Below are the code and all the weights of a small trained network. Each question names an input and a class and asks about switching units off, where a switched-off unit gives its printed mean instead of its output.

import numpy as np


def w(rows, s, z=0):
    codes = np.array(rows[::2]) - 128.0
    scale = np.full(codes.shape[1], s)
    scale[-1] = z or s
    return codes * scale


def norm(h):
    return h / np.sqrt((h * h).mean(-1, keepdims=True) + 1e-5)


def f(y):
    return y / 2 * (1 + np.tanh(0.7978845608 * (y + 0.044715 * y**3)))


def log_softmax(a):
    a = a - a.max(-1, keepdims=True)
    return a - np.log(np.exp(a).sum(-1, keepdims=True))


def net(x, mask):
    res = np.array(x, float).reshape(1, 6) / 4 @ E
    u = 0
    for l in range(2):
        y = f(norm(res) @ A[l][:, :-1].T + A[l][:, -1])
        res = res + np.where(mask[u : u + 8], y, B[l][:, -1]) @ B[l][:, :-1]
        u += 8
    return log_softmax(norm(res)[-1] @ U[:, :-1].T + U[:, -1])


A, B = {}, {}
E = w([
[87,210,184,179,207,110,183,136,58,76],'x0',
[33,96,154,76,86,95,161,164,109,82],'x1',
[145,115,242,65,143,156,145,36,116,173],'x2',
[170,137,129,91,121,40,114,137,80,110],'x3',
[83,122,95,127,133,154,47,97,46,134],'x4',
[68,84,170,168,177,48,98,157,161,252],'x5',
],0.0023)
A[0] = w([
[60,143,86,74,122,158,81,118,34,171,72],'L0N0',
[146,119,233,54,112,175,131,116,100,164,66],'L0N1',
[124,93,106,35,95,127,78,121,197,132,27],'L0N2',
[166,122,104,98,94,176,167,102,93,59,37],'L0N3',
[22,135,142,158,99,253,154,133,188,154,62],'L0N4',
[175,148,141,55,82,11,110,147,63,132,36],'L0N5',
[136,170,134,70,110,98,224,170,191,153,99],'L0N6',
[26,67,144,44,97,111,164,164,125,77,3],'L0N7',
],0.0053,0.0024)
B[0] = w([
[111,94,188,211,85,136,77,110,160,64,235],'L0N0',
[53,155,61,127,123,82,177,77,175,128,220],'L0N1',
[125,93,153,152,120,161,194,146,58,133,213],'L0N2',
[81,113,167,78,155,114,78,158,168,154,215],'L0N3',
[235,91,90,71,228,41,119,147,75,77,251],'L0N4',
[201,89,84,97,255,114,131,137,118,93,220],'L0N5',
[95,92,168,202,105,150,50,103,125,68,202],'L0N6',
[208,248,121,182,83,82,86,111,108,205,253],'L0N7',
],0.0077,0.0018)
A[1] = w([
[106,146,193,150,132,160,229,157,2,112,44],'L1N0',
[82,103,177,100,137,74,96,180,143,201,47],'L1N1',
[105,135,49,156,105,105,130,182,140,101,59],'L1N2',
[130,162,149,39,83,154,127,146,123,93,41],'L1N3',
[142,81,112,101,58,129,157,145,114,153,65],'L1N4',
[96,171,100,132,163,83,86,135,195,104,113],'L1N5',
[171,121,183,145,106,104,164,147,197,102,81],'L1N6',
[215,200,113,146,125,175,104,87,140,200,4],'L1N7',
],0.0085,0.0016)
B[1] = w([
[191,62,126,111,67,184,138,156,118,217,153],'L1N0',
[127,223,74,104,145,208,130,176,144,50,171],'L1N1',
[75,142,168,80,158,91,181,2,156,151,205],'L1N2',
[105,199,71,195,187,152,141,196,152,135,148],'L1N3',
[161,122,189,128,112,167,163,158,91,188,155],'L1N4',
[160,85,130,119,68,170,142,158,115,174,252],'L1N5',
[89,122,108,138,120,129,46,94,59,119,154],'L1N6',
[134,227,139,148,73,55,132,149,75,119,185],'L1N7',
],0.0072,0.0032)
U = w([
[184,254,131,171,64,52,113,130,75,160,151],'0',
[219,58,90,74,240,78,127,139,107,84,165],'1',
[60,201,79,118,163,234,120,229,194,100,148],'2',
[26,109,131,78,104,88,217,21,194,175,153],'3',
[184,40,185,133,71,218,175,183,75,220,127],'4',
[76,53,181,219,83,140,15,98,119,57,125],'5',
[113,85,168,101,82,102,140,193,184,115,3],'6',
],0.0072,0.0043)

Each question gives the input, the list of numbers given to net, and the class t.
The units are the neurons (one row each of A and B). Each row of codes is followed by its name. A weight is (code - 128) times the scale printed after its matrix; where a second scale follows, it is the last column's (A, B and U).
mask holds one flag per neuron, layer by layer. A switched-off neuron (its flag False) gives its mean, the last column of its row in B, instead of its output. The means were averaged over made-up inputs and are rounded, as every weight is.
A unit's drop is (log p(t) with every unit on - log p(t) with that unit switched off) / (log p(t) with every unit on - log p(t) with every unit switched off).
The circuit of an input: a set's keep is (log p(t) with only the set's units on - log p(t) with every unit switched off) / (log p(t) with every unit on - log p(t) with every unit switched off). Starting from the 12 units with the biggest drops (on a tie, the unit counted first), units are removed one at a time, each time the one whose removal leaves the highest keep (on an exact tie, the one counted first), for as long as the keep stays at least 0.8.
units of the circuit, in order: the units of the circuit, biggest drop first
most important unit: the unit with the biggest drop
top k neurons: the k neurons with the biggest drops, biggest first
top k neurons in layer l: the k neurons of layer l with the biggest drops, biggest first
input [-5,-7,3,-7,1,5], class 0: most important unit -> L1N7
input [3,2,5,-1,-7,4], class 5: top 3 neurons -> [L0N6; L1N2; L1N6]
input [-8,-3,-5,1,-7,5], class 4: top 2 neurons -> [L1N4; L0N7]
input [6,-4,6,7,-5,1], class 1: top 3 neurons -> [L0N7; L0N5; L0N2]
input [-7,1,-7,7,-8,2], class 5: top 2 neurons -> [L0N6; L0N1]
input [-1,-2,5,-5,-3,7], class 2: top 2 neurons -> [L1N1; L0N5]
input [5,8,-3,-5,6,3], class 0: top 2 neurons -> [L0N7; L0N6]
input [6,-6,1,-8,7,5], class 1: top 3 neurons in layer 0 -> [L0N4; L0N7; L0N2]
input [-4,0,0,5,3,-2], class 1: top 2 neurons -> [L0N5; L1N5]
input [8,-3,-5,-2,-1,8], class 2: top 2 neurons -> [L1N1; L0N2]
input [6,3,3,1,6,4], class 4: top 2 neurons -> [L1N0; L0N6]
input [5,1,6,5,-1,-8], class 2: units of the circuit, in order -> [L1N3; L0N3]
input [8,-5,4,1,-1,-3], class 4: top 2 neurons -> [L1N0; L0N7]
input [6,3,0,-5,4,4], class 4: top 3 neurons -> [L1N0; L0N5; L0N3]
input [-3,-8,-2,-4,-6,-1], class 0: units of the circuit, in order -> [L1N7]
input [-6,-7,-8,-6,5,2], class 3: top 2 neurons -> [L1N2; L0N7]
input [5,1,2,-5,-4,2], class 1: top 3 neurons -> [L0N4; L0N2; L0N0]
input [3,-3,6,-6,2,5], class 1: top 3 neurons -> [L0N4; L0N7; L1N2]
input [6,4,3,-3,-4,-3], class 4: top 2 neurons in layer 1 -> [L1N0; L1N5]
input [7,-2,3,8,-4,1], class 1: units of the circuit, in order -> [L0N5]
input [-7,8,-1,-5,-2,7], class 0: top 2 neurons in layer 0 -> [L0N7; L0N3]
input [8,-5,-1,-1,7,6], class 4: top 4 neurons in layer 0 -> [L0N7; L0N3; L0N6; L0N1]
input [3,-5,-2,-2,7,-7], class 2: top 2 neurons in layer 0 -> [L0N7; L0N6]
input [2,-3,8,-8,-3,-8], class 1: top 2 neurons in layer 0 -> [L0N4; L0N7]
input [8,0,-4,7,1,7], class 4: units of the circuit, in order -> [L1N0; L0N7]
input [-2,1,-6,2,6,5], class 3: top 2 neurons in layer 0 -> [L0N3; L0N6]
input [-3,2,4,0,-1,5], class 2: units of the circuit, in order -> [L1N1]
input [7,2,4,6,8,-1], class 5: top 3 neurons in layer 0 -> [L0N0; L0N2; L0N4]
